Small tables with named rows and columns. After each table, cells are looked up by row and column.

dig.csv
,zizem,lumi,nobe,rapo
dizonos,0.5,0.5,0.6,0.5
vid,0.7,0.2,0.2,0.3
sogoz,0.3,0.3,0.6,0.6
faf,0.5,0.2,0.5,0.3
lenuni,0.5,0.4,0.8,0.2
votofas,0.5,0.6,0.6,0.7
dom,0.2,0.5,0.4,0.3
semolen,0.3,0.4,0.7,0.1
pafuva,0.3,0.7,0.3,0.2
zurefot,0.3,0.6,0.6,0.2
nalitem,0.2,0.2,0.2,0.6
vupogo,0.5,0.3,0.6,0.7

zizem of faf: 0.5
nobe of vid: 0.2
rapo of semolen: 0.1
zizem of vupogo: 0.5
rapo of sogoz: 0.6
nobe of sogoz: 0.6
nobe of nalitem: 0.2
nobe of pafuva: 0.3
rapo of faf: 0.3
nobe of vupogo: 0.6
zizem of zurefot: 0.3
lumi of nalitem: 0.2
zizem of lenuni: 0.5
nobe of dizonos: 0.6

vavomo.tsv
	botonif	bif	vatukuv	nif	navika
makiga	5.56	-1.78	5.55	-6.64	0.69
zeg	-7.57	1.85	-2.98	0.41	5.68
lam	1.89	-3.09	-6.81	7.37	1.31
rimu	0.14	-6.51	3.39	-8.82	-6.46
bovotid	7.52	-5.32	9.10	-2.90	-0.55

zeg, botonif -> -7.57
makiga, nif -> -6.64
rimu, bif -> -6.51
lam, botonif -> 1.89
lam, bif -> -3.09
rimu, navika -> -6.46
rimu, vatukuv -> 3.39
lam, navika -> 1.31
bovotid, navika -> -0.55
lam, nif -> 7.37
makiga, bif -> -1.78
zeg, nif -> 0.41
bovotid, vatukuv -> 9.10
zeg, navika -> 5.68
zeg, bif -> 1.85
makiga, vatukuv -> 5.55
makiga, navika -> 0.69
Which row has the largest nif? lam

giset
         zum  tuzo
tagano   194    60
tobe     125   190
muvomov  129   251
kubud    153   107

tuzo of muvomov is 251
tuzo of tobe is 190
tuzo of kubud is 107
zum of muvomov is 129
zum of tobe is 125
zum of kubud is 153
tuzo of tagano is 60
zum of tagano is 194

sodonod.csv
,tuvetem,zupov,vuga,rar,kef,tabe,soviv,pogag,kika
rasez,-14,15,54,-69,-49,-28,-65,-84,-58
kepo,6,-13,-11,-46,-46,-13,-31,-55,-21
godifa,25,-6,-27,-48,-61,-13,-38,25,28
volofe,-18,-15,17,-94,-32,-43,-11,-11,-17
kip,-14,-36,-40,-2,-20,-36,-3,-10,7
rud,-23,-30,-10,-26,-37,-54,-11,-50,25
foz,-19,-10,-40,-36,-16,-52,-5,41,-33
vugubo,-13,-23,-27,0,-20,-29,-23,-27,-15
zilo,-14,-14,22,-29,-25,10,-43,-78,-25
galavup,9,3,-6,-66,-53,-31,-42,-22,-19
naf,-16,-9,23,-62,-30,-49,-31,1,-29

vugubo, tuvetem -> -13
rud, kef -> -37
naf, rar -> -62
volofe, soviv -> -11
zilo, kika -> -25
rasez, tabe -> -28
rasez, tuvetem -> -14
rud, soviv -> -11
vugubo, kika -> -15
zilo, zupov -> -14
galavup, kika -> -19
rasez, kika -> -58
galavup, kef -> -53
galavup, tabe -> -31
rasez, soviv -> -65
volofe, tabe -> -43
kepo, tuvetem -> 6
naf, kika -> -29
galavup, tuvetem -> 9
godifa, tuvetem -> 25
Which row has the largest kika? godifa

lib:
         rino  nom  lup  rufu  medu  mafepe  mozu  seda  benu
kifove    457  493  420   587   517     617   370   621   585
nabe      634  546  435   553   647     942   121   683   973
paz       414  354  503   611   543     950     2   595   491
vinoza    464  652  508   546   619     483   555   512   612
nasoko    544  454  364   651   766     268    84   333   830
duveluk   591  642  385   597   554     633   377   571   571

mafepe of paz: 950
mozu of paz: 2
nom of vinoza: 652
rufu of vinoza: 546
rufu of duveluk: 597
mozu of nabe: 121
mafepe of kifove: 617
lup of duveluk: 385
nom of duveluk: 642
medu of duveluk: 554
Row with the largest seda: nabe

masulon:
         ratalu  pof  fav
gele        137  129   97
nis          60  196  202
sir         110  116  105
zab         168   63  193
sule        174  174  102
koseg        85  177  180
kozu        140  134  116
neseva      160  155  111
vedodak     164  153  103
garovup      49  199  198
bidi        142  155  114
kanik       168  161  106
vogon       159  165  110
zoti        145  157  107

What is the fav of koseg in masulon?
180
What is the pof of nis in masulon?
196
What is the ratalu of nis in masulon?
60
What is the pof of sule in masulon?
174
What is the fav of sir in masulon?
105
What is the fav of neseva in masulon?
111
What is the ratalu of sir in masulon?
110

reni =
         malegan  dorida
tukaluk    0.618   0.513
zikos      0.638   0.441
tok        0.833   0.247

dorida of zikos is 0.441
malegan of zikos is 0.638
malegan of tok is 0.833
dorida of tukaluk is 0.513
dorida of tok is 0.247
malegan of tukaluk is 0.618

podo =
|  | negi | nosune | kezin | lim | larulup |
|---|---|---|---|---|---|
| megugep | 34 | 151 | 222 | 75 | 178 |
| pilu | 34 | 125 | 104 | 50 | 178 |
| kaz | 53 | 70 | 148 | 59 | 177 |
| nik | 161 | 63 | 3 | 125 | 185 |
| fudaga | 104 | 156 | 160 | 166 | 164 |
| lupi | 126 | 44 | 147 | 65 | 200 |
| lele | 107 | 94 | 87 | 120 | 171 |
| felobo | 123 | 45 | 47 | 130 | 167 |

lim of pilu = 50
kezin of pilu = 104
larulup of felobo = 167
negi of megugep = 34
kezin of felobo = 47
negi of kaz = 53
larulup of lele = 171
nosune of lupi = 44
negi of lupi = 126
Row with the largest lim: fudaga

fam =
         tosesok  gam  zipo  sigu  zotezeg  zan
togu         0.7  0.2   0.6   0.1      0.5  0.9
rasara       0.4  0.1   0.6   0.3      0.4  0.7
vefefuf      0.6  0.2   0.5   0.3      0.4  0.3
gedutek      0.4  0.2   0.5   0.6      0.4  0.3

gam of gedutek: 0.2
gam of vefefuf: 0.2
tosesok of vefefuf: 0.6
gam of rasara: 0.1
tosesok of togu: 0.7
zipo of togu: 0.6
zipo of gedutek: 0.5
sigu of rasara: 0.3
sigu of gedutek: 0.6
sigu of togu: 0.1
zan of rasara: 0.7
zotezeg of vefefuf: 0.4
zan of vefefuf: 0.3
zan of togu: 0.9
Row with the largest zan: togu

fimobif =
fields: refup, lik, lagali, gisoto, veredi, timup, mim, piv, guvi, nofek
kemen: [65335, 45993, 42221, 54812, 51169, 72250, 63269, 42236, 91176, 73022]
kir: [64651, 64712, 4990, 50860, 37285, 54224, 57792, 62355, 39928, 48643]
fazazol: [77400, 38183, 58334, 50668, 49686, 21053, 28009, 76863, 43277, 52982]
kilam: [48445, 18502, 27270, 78835, 52318, 42514, 51169, 42948, 52177, 27765]
zupem: [49164, 69816, 83837, 50945, 33180, 52596, 33052, 56227, 81106, 43297]
ziz: [43921, 39588, 68654, 58586, 71870, 44894, 54466, 92605, 57816, 67600]

What is the mim of kilam in fimobif? 51169
What is the veredi of kilam in fimobif? 52318
What is the gisoto of kilam in fimobif? 78835
What is the gisoto of kemen in fimobif? 54812
What is the lagali of zupem in fimobif? 83837
What is the piv of kilam in fimobif? 42948
What is the lagali of ziz in fimobif? 68654
What is the lagali of kilam in fimobif? 27270
What is the piv of kir in fimobif? 62355
What is the mim of kemen in fimobif? 63269
What is the refup of kemen in fimobif? 65335
What is the guvi of kilam in fimobif? 52177

